Below is a small trained network, with its code and all its weights. Each question gives an input and a target symbol and asks what happens when units are switched off, that is, made to give their printed mean instead of their output.

import numpy as np


def w(rows, s, z=0):
    codes = np.array(rows[::2]) - 128.0
    scale = np.full(codes.shape[1], s)
    scale[-1] = z or s
    return codes * scale


def f(y):
    return y / 2 * (1 + np.tanh(0.7978845608 * (y + 0.044715 * y**3)))


def softmax(a):
    e = np.exp(a - a.max(-1, keepdims=True))
    return e / e.sum(-1, keepdims=True)


def log_softmax(a):
    a = a - a.max(-1, keepdims=True)
    return a - np.log(np.exp(a).sum(-1, keepdims=True))


def net(x, mask):
    ids = ['ΓΔΘΛΨΩ'.index(c) for c in x.split()]
    T = len(ids)
    res = E[ids] + P[:T]
    u = 0
    for l in range(2):
        r = res
        for j in range(3):
            rows = slice(3 * j, 3 * j + 3)
            q, k, v = (r @ M[l][rows].T for M in (Q, K, V))
            z = softmax(np.where(np.tri(T) > 0, q @ k.T / 3**0.5, -1e9)) @ v
            o = O[l][rows]
            res = res + np.where(mask[u + j], z, o[:, -1]) @ o[:, :-1]
        u += 3
        y = f(res @ A[l][:, :-1].T + A[l][:, -1])
        res = res + np.where(mask[u : u + 16], y, B[l][:, -1]) @ B[l][:, :-1]
        u += 16
    return log_softmax(res[-1] @ U[:, :-1].T + U[:, -1])


Q, K, V, O, A, B = {}, {}, {}, {}, {}, {}
E = w([
[107,47,79],'Γ',
[108,50,78],'Δ',
[126,21,82],'Θ',
[251,128,73],'Λ',
[91,110,103],'Ψ',
[81,132,96],'Ω',
],0.017)
P = w([
[85,80,50],'0',
[172,119,63],'1',
[94,92,107],'2',
[165,176,82],'3',
[108,115,176],'4',
[142,244,95],'5',
[162,93,250],'6',
],0.012)
Q[0] = w([
[128,223,82],'L0H1',
[20,191,164],'L0H1',
[99,74,24],'L0H1',
[223,197,168],'L0H2',
[63,201,231],'L0H2',
[137,156,216],'L0H2',
[172,177,124],'L0H3',
[152,115,145],'L0H3',
[191,250,153],'L0H3',
],0.013)
K[0] = w([
[84,129,65],'L0H1',
[126,208,3],'L0H1',
[81,159,169],'L0H1',
[59,107,88],'L0H2',
[165,58,20],'L0H2',
[93,94,53],'L0H2',
[126,193,132],'L0H3',
[125,146,93],'L0H3',
[112,206,40],'L0H3',
],0.018)
V[0] = w([
[90,176,129],'L0H1',
[135,137,158],'L0H1',
[101,70,190],'L0H1',
[84,78,141],'L0H2',
[145,110,137],'L0H2',
[108,2,73],'L0H2',
[142,97,147],'L0H3',
[67,90,162],'L0H3',
[204,110,156],'L0H3',
],0.0092)
O[0] = w([
[114,167,60,85],'L0H1',
[94,154,149,98],'L0H1',
[200,186,157,145],'L0H1',
[184,168,138,139],'L0H2',
[123,107,137,134],'L0H2',
[130,183,254,248],'L0H2',
[128,101,151,143],'L0H3',
[55,106,159,131],'L0H3',
[204,132,143,129],'L0H3',
],0.0075,0.013)
A[0] = w([
[99,131,165,58],'L0N1',
[145,79,32,180],'L0N2',
[59,116,147,112],'L0N3',
[207,147,99,145],'L0N4',
[108,66,130,2],'L0N5',
[132,106,10,35],'L0N6',
[41,166,110,59],'L0N7',
[129,55,22,65],'L0N8',
[84,118,87,94],'L0N9',
[159,233,70,50],'L0N10',
[97,121,89,67],'L0N11',
[136,149,125,36],'L0N12',
[176,188,90,232],'L0N13',
[112,88,64,129],'L0N14',
[109,169,180,75],'L0N15',
[124,80,47,60],'L0N16',
],0.014,0.0087)
B[0] = w([
[178,124,104,142],'L0N1',
[92,32,56,202],'L0N2',
[180,73,172,177],'L0N3',
[93,51,168,244],'L0N4',
[76,163,130,133],'L0N5',
[125,196,217,137],'L0N6',
[161,107,39,144],'L0N7',
[239,182,120,164],'L0N8',
[188,118,160,132],'L0N9',
[189,137,2,180],'L0N10',
[195,122,165,121],'L0N11',
[141,97,138,111],'L0N12',
[79,130,100,255],'L0N13',
[203,87,73,155],'L0N14',
[144,87,61,161],'L0N15',
[223,153,147,139],'L0N16',
],0.0092,0.007)
Q[1] = w([
[207,137,141],'L1H1',
[154,155,77],'L1H1',
[21,143,120],'L1H1',
[143,214,172],'L1H2',
[37,215,202],'L1H2',
[158,33,156],'L1H2',
[117,192,133],'L1H3',
[114,2,108],'L1H3',
[117,130,138],'L1H3',
],0.014)
K[1] = w([
[58,184,98],'L1H1',
[194,90,75],'L1H1',
[205,46,162],'L1H1',
[219,148,201],'L1H2',
[253,54,155],'L1H2',
[114,188,42],'L1H2',
[97,100,186],'L1H3',
[125,146,68],'L1H3',
[110,119,130],'L1H3',
],0.011)
V[1] = w([
[158,146,145],'L1H1',
[176,127,111],'L1H1',
[117,115,197],'L1H1',
[196,191,93],'L1H2',
[24,255,52],'L1H2',
[62,137,126],'L1H2',
[199,53,91],'L1H3',
[83,54,243],'L1H3',
[172,58,100],'L1H3',
],0.0079)
O[1] = w([
[145,113,143,120],'L1H1',
[123,77,157,141],'L1H1',
[177,144,109,135],'L1H1',
[119,98,52,105],'L1H2',
[2,157,54,39],'L1H2',
[91,184,114,110],'L1H2',
[117,232,116,250],'L1H3',
[10,111,134,111],'L1H3',
[106,223,116,228],'L1H3',
],0.0072,0.014)
A[1] = w([
[150,115,124,88],'L1N1',
[76,86,61,246],'L1N2',
[206,145,102,117],'L1N3',
[21,69,9,132],'L1N4',
[43,145,145,180],'L1N5',
[116,113,180,160],'L1N6',
[98,181,103,181],'L1N7',
[152,109,25,73],'L1N8',
[143,165,65,188],'L1N9',
[137,122,126,108],'L1N10',
[15,20,142,105],'L1N11',
[83,138,207,248],'L1N12',
[190,163,146,105],'L1N13',
[186,95,169,61],'L1N14',
[97,138,159,172],'L1N15',
[160,126,160,43],'L1N16',
],0.012,0.011)
B[1] = w([
[117,139,121,133],'L1N1',
[203,185,2,183],'L1N2',
[61,102,160,243],'L1N3',
[149,115,231,176],'L1N4',
[57,107,123,147],'L1N5',
[161,160,133,195],'L1N6',
[108,61,100,167],'L1N7',
[102,184,163,185],'L1N8',
[155,69,143,224],'L1N9',
[118,135,121,127],'L1N10',
[7,100,92,140],'L1N11',
[117,174,120,252],'L1N12',
[104,91,115,235],'L1N13',
[105,148,102,217],'L1N14',
[128,149,80,161],'L1N15',
[131,143,81,158],'L1N16',
],0.011,0.013)
U = w([
[112,161,117,79],'Γ',
[96,165,120,102],'Δ',
[206,205,171,152],'Θ',
[147,32,158,252],'Λ',
[90,152,5,129],'Ψ',
[254,142,13,99],'Ω',
],0.0068,0.0034)

Each question gives the input, a string of symbols that net reads in full, and the target symbol t.
The units are the heads (3 rows each of Q, K, V and O) and the neurons (one row each of A and B). Each row of codes is followed by its name. A weight is (code - 128) times the scale printed after its matrix; where a second scale follows, it is the last column's (O, A, B and U).
mask holds one flag per unit, layer by layer, with each layer's heads first. A switched-off unit (its flag False) gives its mean, the last column of its rows in O or B, instead of its output. The means were averaged over made-up inputs and are rounded, as every weight is.
A unit's drop is (log p(t) with every unit on - log p(t) with that unit switched off) / (log p(t) with every unit on - log p(t) with every unit switched off).
The circuit of an input: a set's keep is (log p(t) with only the set's units on - log p(t) with every unit switched off) / (log p(t) with every unit on - log p(t) with every unit switched off). Starting from the 12 units with the biggest drops (on a tie, the unit counted first), units are removed one at a time, each time the one whose removal leaves the highest keep (on an exact tie, the one counted first), for as long as the keep stays at least 0.8.
units of the circuit, in order: the units of the circuit, biggest drop first
most important unit: the unit with the biggest drop
top k neurons: the k neurons with the biggest drops, biggest first
k most important neurons of layer l: the k neurons of layer l with the biggest drops, biggest first
which heads matter: for each layer, one digit per head in row order, 1 if its drop is at least 0.15 and else 0, layers parted by /
input Λ Δ Λ, target Λ: units of the circuit, in order => L1N2; L1N12
input Λ Δ Λ Ω Θ, target Ω: most important unit => L0H2
input Θ Ψ Ω, target Ψ: 4 most important neurons of layer 0 => L0N10; L0N8; L0N16; L0N15
input Δ Θ Ω, target Θ: units of the circuit, in order => L1H2; L0N2
input Λ Δ Θ Ψ Ψ Γ, target Ψ: units of the circuit, in order => L0H2; L1H2; L0N13
input Ψ Λ Λ Λ Ψ, target Λ: 2 most important neurons of layer 0 => L0N10; L0N4
input Γ Θ Ψ, target Θ: top 2 neurons => L0N4; L0N13
input Λ Λ Θ Ψ, target Ψ: top 2 neurons => L1N2; L1N5
input Δ Θ Λ Θ Λ Δ, target Λ: which heads matter => 110 / 000
input Θ Θ Ω, target Θ: units of the circuit, in order => L0N2; L1H2
input Θ Θ Γ, target Θ: which heads matter => 100 / 110
input Γ Λ Γ Θ Θ Λ, target Λ: units of the circuit, in order => L1N3; L1N9; L0N10; L1N2
input Θ Λ Δ Ω Λ, target Ω: which heads matter => 110 / 011
input Γ Θ Θ Ω Θ Δ Θ, target Θ: most important unit => L0H1
input Ω Θ Θ Λ Γ Ψ Λ, target Ψ: units of the circuit, in order => L1H2; L0N4; L0N13; L0N3
input Δ Δ Θ Θ Ω Ψ, target Ω: which heads matter => 111 / 001
input Θ Θ Δ Δ, target Θ: 2 most important neurons of layer 0 => L0N2; L0N13
input Θ Ψ Ψ, target Ψ: which heads matter => 011 / 011
input Θ Λ Ω, target Λ: 2 most important neurons of layer 0 => L0N4; L0N3
input Γ Δ Θ, target Δ: most important unit => L1H3
input Ψ Λ Ψ, target Λ: 3 most important neurons of layer 0 => L0N3; L0N4; L0N10
input Λ Θ Ω Ψ Λ, target Ψ: which heads matter => 000 / 010
input Ω Ω Γ, target Ω: which heads matter => 110 / 010
input Θ Θ Γ Δ Λ Γ, target Λ: top 2 neurons => L0N8; L0N16
